Below is a small trained network, with its code and all its weights. Each question gives an input and a class and asks what happens when units are switched off, that is, made to give their printed mean instead of their output.

import numpy as np


def w(rows, s, z=0):
    codes = np.array(rows[::2]) - 128.0
    scale = np.full(codes.shape[1], s)
    scale[-1] = z or s
    return codes * scale


def f(y):
    return y / 2 * (1 + np.tanh(0.7978845608 * (y + 0.044715 * y**3)))


def log_softmax(a):
    a = a - a.max(-1, keepdims=True)
    return a - np.log(np.exp(a).sum(-1, keepdims=True))


def net(x, mask):
    res = np.array(x, float).reshape(1, 5) / 4 @ E
    y = f(res @ A[0][:, :-1].T + A[0][:, -1])
    res = res + np.where(mask, y, B[0][:, -1]) @ B[0][:, :-1]
    return log_softmax(res[-1] @ U[:, :-1].T + U[:, -1])


A, B = {}, {}
E = w([
[156,53,145,134,109],'x0',
[10,112,109,166,100],'x1',
[185,149,94,179,84],'x2',
[151,158,95,75,59],'x3',
[114,108,62,101,118],'x4',
],0.012)
A[0] = w([
[209,122,144,163,97,200],'n1',
[99,95,147,219,158,185],'n2',
[105,188,108,166,44,165],'n3',
[98,157,22,128,36,173],'n4',
[4,167,130,137,54,157],'n5',
[113,99,99,96,181,151],'n6',
[188,87,73,206,117,167],'n7',
[210,174,162,143,222,205],'n8',
[113,180,76,121,99,127],'n9',
[77,157,137,216,233,254],'n10',
[116,75,95,27,160,177],'n11',
[116,53,145,96,130,211],'n12',
[239,86,188,115,159,160],'n13',
[202,97,155,132,137,155],'n14',
[117,94,140,57,98,163],'n15',
[145,166,106,83,248,109],'n16',
[241,116,120,119,128,161],'n17',
[110,29,136,31,75,172],'n18',
[197,94,119,79,193,182],'n19',
[95,124,142,233,145,178],'n20',
[97,100,158,221,218,210],'n21',
[132,131,103,70,56,191],'n22',
[141,151,80,184,129,86],'n23',
[170,235,194,84,129,174],'n24',
[95,150,111,74,76,182],'n25',
],0.012,0.0047)
B[0] = w([
[184,183,105,190,91,202],'n1',
[182,57,203,149,88,201],'n2',
[76,131,106,167,118,196],'n3',
[114,118,89,180,134,238],'n4',
[91,109,145,181,151,246],'n5',
[150,118,71,76,120,159],'n6',
[186,123,89,108,2,190],'n7',
[175,177,170,44,101,217],'n8',
[56,167,81,157,122,173],'n9',
[106,48,147,95,113,238],'n10',
[141,100,110,83,161,191],'n11',
[191,100,120,136,156,186],'n12',
[204,179,109,128,146,226],'n13',
[204,190,164,186,131,187],'n14',
[116,115,124,118,237,169],'n15',
[128,152,65,48,80,175],'n16',
[169,156,135,177,136,223],'n17',
[170,74,122,119,205,208],'n18',
[190,174,110,90,161,203],'n19',
[94,81,219,145,79,196],'n20',
[164,78,156,125,107,231],'n21',
[113,131,84,144,177,202],'n22',
[125,188,130,90,105,147],'n23',
[95,191,177,94,154,201],'n24',
[92,133,115,161,184,188],'n25',
],0.0096,0.012)
U = w([
[165,223,161,120,131,2],'0',
[91,214,197,85,131,164],'1',
[129,127,140,152,5,101],'2',
[35,194,86,182,155,71],'3',
[122,114,110,56,102,162],'4',
[136,172,85,183,83,128],'5',
[102,92,210,176,125,199],'6',
[127,116,97,120,203,178],'7',
],0.011,0.002)

Each question gives the input, the list of numbers given to net, and the class t.
The units are the neurons (one row each of A and B). Each row of codes is followed by its name. A weight is (code - 128) times the scale printed after its matrix; where a second scale follows, it is the last column's (A, B and U).
mask holds one flag per neuron, in row order. A switched-off neuron (its flag False) gives its mean, the last column of its row in B, instead of its output. The means were averaged over made-up inputs and are rounded, as every weight is.
A unit's drop is (log p(t) with every unit on - log p(t) with that unit switched off) / (log p(t) with every unit on - log p(t) with every unit switched off).
The circuit of an input: a set's keep is (log p(t) with only the set's units on - log p(t) with every unit switched off) / (log p(t) with every unit on - log p(t) with every unit switched off). Starting from the 12 units with the biggest drops (on a tie, the unit counted first), units are removed one at a time, each time the one whose removal leaves the highest keep (on an exact tie, the one counted first), for as long as the keep stays at least 0.8.
units of the circuit, in order: the units of the circuit, biggest drop first
most important unit: the unit with the biggest drop
top k neurons: the k neurons with the biggest drops, biggest first
drop of u: that unit's drop, to one decimal
input [1,7,6,-2,6], class 2: units of the circuit, in order : [n7; n20]
input [-1,0,-3,7,3], class 7: units of the circuit, in order : [n18; n15]
input [-6,-3,2,-3,-8], class 1: most important unit : n24
input [-3,2,-7,5,6], class 7: top 3 neurons : [n18; n11; n15]
input [-8,0,0,-5,7], class 4: top 2 neurons : [n16; n10]
input [-8,-4,-7,-4,-5], class 1: top 2 neurons : [n24; n8]
input [4,-4,-7,-6,-5], class 0: top 2 neurons : [n13; n14]
input [-6,1,2,-6,6], class 6: top 2 neurons : [n7; n1]
input [5,-8,5,8,7], class 0: top 3 neurons : [n19; n13; n14]
input [6,5,8,8,-2], class 5: top 2 neurons : [n7; n1]
input [-3,-8,-8,-5,1], class 0: top 2 neurons : [n13; n19]
input [3,-8,-6,4,7], class 7: drop of n18 : 0.9
input [3,-2,2,-3,4], class 0: drop of n4 : 0.3
input [8,0,8,-4,6], class 2: units of the circuit, in order : [n7]
input [-1,5,7,-4,2], class 2: drop of n7 : 0.4
